Look-ups in named tables: a row name and a column name give one cell, copied from the table.

Bagug =
,Gelimad,Lan,Bodono,Fopam,Fedo,Kure,Nuvupo,Kis
Zimekun,56.718,40.127,23.187,-9.717,-29.574,43.287,37.112,3.457
Fop,28.640,83.194,8.512,0.305,1.323,42.864,39.586,11.733
Dupoki,63.240,44.155,4.938,7.585,1.223,10.036,-18.080,-0.395
Mapu,-54.973,10.528,-38.551,10.564,2.043,-0.665,25.233,31.488
Pip,7.456,42.101,-19.083,-1.766,36.185,-2.744,1.530,34.482
Fezosi,-8.582,-3.832,-3.789,7.929,-51.963,-4.603,42.224,46.008
Mit,58.310,13.582,26.655,8.587,56.307,-21.241,-27.341,6.622
Befoter,-17.947,-29.564,6.565,11.655,55.465,-34.831,-40.502,-1.347
Notopo,-49.089,-29.302,1.701,9.727,24.368,-9.793,43.457,25.085
Kugav,31.917,37.001,-11.156,3.737,-30.372,6.510,34.153,44.227
Tuz,-14.129,66.511,-34.005,-8.487,-4.261,25.925,17.787,32.809
Vemune,13.219,11.984,-33.814,20.248,-19.307,-20.708,-37.554,16.114
Zon,0.787,-14.635,47.384,-2.438,-10.854,-36.555,-29.585,29.584

Nuvupo of Vemune: -37.554
Kis of Kugav: 44.227
Fedo of Tuz: -4.261
Gelimad of Zimekun: 56.718
Nuvupo of Mit: -27.341
Fedo of Zimekun: -29.574
Kure of Kugav: 6.510
Fopam of Fezosi: 7.929
Lan of Mit: 13.582
Kure of Befoter: -34.831
Bodono of Vemune: -33.814
Bodono of Notopo: 1.701
Lan of Fop: 83.194
Bodono of Fop: 8.512
Fopam of Notopo: 9.727
Nuvupo of Fezosi: 42.224
Lan of Dupoki: 44.155

Dived
         Kuperus  Sadud  Ruk  Deg  Miratel  Ded
Giz          135     85  152   69      129  203
Gan           93    104  101   76      102  149
Karez        129     94  171   60      136  226
Lizonop      134     81  173   54      132  230

Ded of Lizonop is 230
Kuperus of Gan is 93
Kuperus of Giz is 135
Ded of Gan is 149
Miratel of Giz is 129
Ded of Karez is 226
Sadud of Karez is 94
Deg of Lizonop is 54
Ded of Giz is 203
Sadud of Gan is 104
Deg of Gan is 76
Ruk of Lizonop is 173
Miratel of Gan is 102
Which row has the largest Kuperus? Giz

Vulop
|  | Lamigi | Zus | Vagod | Mibusu |
|---|---|---|---|---|
| Zasuk | 50079 | 60413 | 97190 | 49260 |
| Lir | 80335 | 77362 | 51657 | 78702 |
| Lutuv | 95578 | 61551 | 34915 | 67743 |
| Bis | 47617 | 22314 | 56390 | 67663 |
| Suri | 81889 | 60998 | 19298 | 22146 |
| Vorog | 45743 | 90730 | 77786 | 31673 |
| Ner | 32320 | 59536 | 42018 | 43292 |
| Dov | 48133 | 24261 | 45504 | 42482 |
| Pedup | 90538 | 86200 | 57850 | 75721 |
| Mov | 72679 | 20705 | 45331 | 58547 |
| Zat | 46779 | 63343 | 56035 | 54596 |

Mov, Lamigi -> 72679
Mov, Zus -> 20705
Suri, Lamigi -> 81889
Zasuk, Lamigi -> 50079
Vorog, Vagod -> 77786
Pedup, Mibusu -> 75721
Zat, Zus -> 63343
Zasuk, Zus -> 60413
Suri, Zus -> 60998
Dov, Lamigi -> 48133
Lutuv, Mibusu -> 67743
Dov, Zus -> 24261
Ner, Zus -> 59536
Vorog, Lamigi -> 45743
Ner, Lamigi -> 32320
Zat, Lamigi -> 46779
Lir, Mibusu -> 78702
Zat, Vagod -> 56035
Pedup, Zus -> 86200
Mov, Vagod -> 45331

